Below are the code and all the weights of a small trained network. Each question names an input and a class and asks about switching units off, where a switched-off unit gives its printed mean instead of its output.

import numpy as np


def w(rows, s, z=0):
    codes = np.array(rows[::2]) - 128.0
    scale = np.full(codes.shape[1], s)
    scale[-1] = z or s
    return codes * scale


def f(y):
    return y / 2 * (1 + np.tanh(0.7978845608 * (y + 0.044715 * y**3)))


def log_softmax(a):
    a = a - a.max(-1, keepdims=True)
    return a - np.log(np.exp(a).sum(-1, keepdims=True))


def net(x, mask):
    res = np.array(x, float).reshape(1, 2) / 4 @ E
    y = f(res @ A[0][:, :-1].T + A[0][:, -1])
    res = res + np.where(mask, y, B[0][:, -1]) @ B[0][:, :-1]
    return log_softmax(res[-1] @ U[:, :-1].T + U[:, -1])


A, B = {}, {}
E = w([
[148,180,120,145,162,253],'x0',
[53,101,73,93,85,98],'x1',
],0.019)
A[0] = w([
[150,155,129,154,123,136,117],'N0',
[188,150,164,132,145,136,153],'N1',
[67,116,82,109,125,63,91],'N2',
[148,141,160,123,142,7,193],'N3',
[165,127,88,126,100,118,254],'N4',
[145,117,159,122,105,76,198],'N5',
[158,155,158,133,117,135,177],'N6',
[21,141,45,106,115,157,179],'N7',
[121,120,133,148,143,99,101],'N8',
[110,124,112,121,108,145,187],'N9',
[155,106,139,130,104,148,132],'N10',
[24,120,69,116,101,48,145],'N11',
[233,145,193,143,156,238,175],'N12',
[142,137,141,116,115,85,147],'N13',
[118,169,139,153,119,120,91],'N14',
[136,133,114,147,101,140,40],'N15',
[91,142,83,138,120,158,43],'N16',
[120,114,141,134,129,123,237],'N17',
[144,149,130,126,135,207,72],'N18',
[143,140,120,142,118,73,111],'N19',
[152,140,153,112,112,145,135],'N20',
[115,157,98,112,140,139,104],'N21',
],0.017,0.005)
B[0] = w([
[137,145,140,114,137,152,148],'N0',
[156,88,109,129,182,187,176],'N1',
[155,191,182,165,130,147,188],'N2',
[102,74,147,204,30,47,202],'N3',
[98,191,67,54,51,204,144],'N4',
[94,119,124,132,36,143,172],'N5',
[128,137,95,76,141,188,156],'N6',
[98,48,2,183,181,140,193],'N7',
[102,120,146,123,104,131,140],'N8',
[97,140,86,73,103,199,144],'N9',
[128,136,124,110,136,137,135],'N10',
[177,212,101,141,173,66,219],'N11',
[242,240,190,209,142,183,254],'N12',
[96,112,131,121,62,141,155],'N13',
[139,117,149,139,153,110,130],'N14',
[128,104,162,149,151,98,127],'N15',
[74,79,115,120,137,58,147],'N16',
[103,163,87,79,64,177,142],'N17',
[159,99,182,189,52,131,189],'N18',
[106,93,165,149,90,123,155],'N19',
[126,148,127,107,140,148,144],'N20',
[101,104,117,104,105,122,140],'N21',
],0.032,0.034)
U = w([
[102,201,109,56,133,200,156],'0',
[102,174,193,80,161,142,29],'1',
[108,139,183,160,91,94,158],'2',
[78,127,25,93,248,111,83],'3',
[54,2,152,145,103,137,92],'4',
[44,77,181,118,216,166,53],'5',
[144,162,85,231,139,161,252],'6',
[228,180,214,125,205,182,119],'7',
],0.0097,0.003)

Each question gives the input, the list of numbers given to net, and the class t.
The units are the neurons (one row each of A and B). Each row of codes is followed by its name. A weight is (code - 128) times the scale printed after its matrix; where a second scale follows, it is the last column's (A, B and U).
mask holds one flag per neuron, in row order. A switched-off neuron (its flag False) gives its mean, the last column of its row in B, instead of its output. The means were averaged over made-up inputs and are rounded, as every weight is.
A unit's drop is (log p(t) with every unit on - log p(t) with that unit switched off) / (log p(t) with every unit on - log p(t) with every unit switched off).
The circuit of an input: a set's keep is (log p(t) with only the set's units on - log p(t) with every unit switched off) / (log p(t) with every unit on - log p(t) with every unit switched off). Starting from the 12 units with the biggest drops (on a tie, the unit counted first), units are removed one at a time, each time the one whose removal leaves the highest keep (on an exact tie, the one counted first), for as long as the keep stays at least 0.8.
units of the circuit, in order: the units of the circuit, biggest drop first
most important unit: the unit with the biggest drop
top k neurons: the k neurons with the biggest drops, biggest first
drop of u: that unit's drop, to one decimal
input [-6,3], class 2: top 2 neurons : (N12 N3)
input [7,6], class 4: units of the circuit, in order : (N12 N11)
input [-2,-3], class 2: units of the circuit, in order : (N7 N12)
input [-3,-4], class 4: units of the circuit, in order : (N12 N11)
input [7,7], class 3: units of the circuit, in order : (N7 N12)
input [-4,-6], class 2: most important unit : N7
input [4,1], class 7: top 2 neurons : (N3 N5)
input [-1,-1], class 4: top 3 neurons : (N12 N11 N2)
input [-7,4], class 2: top 2 neurons : (N3 N12)
input [0,1], class 3: top 3 neurons : (N12 N18 N3)
input [-8,5], class 2: top 2 neurons : (N3 N12)
input [8,8], class 3: top 2 neurons : (N7 N3)
input [-4,-3], class 4: top 2 neurons : (N12 N11)
input [8,1], class 7: units of the circuit, in order : (N12)
input [1,7], class 3: drop of N12 : 0.2
input [7,8], class 3: drop of N12 : 0.1
input [-8,-6], class 4: drop of N12 : 0.3
input [0,-8], class 7: drop of N19 : 0.0
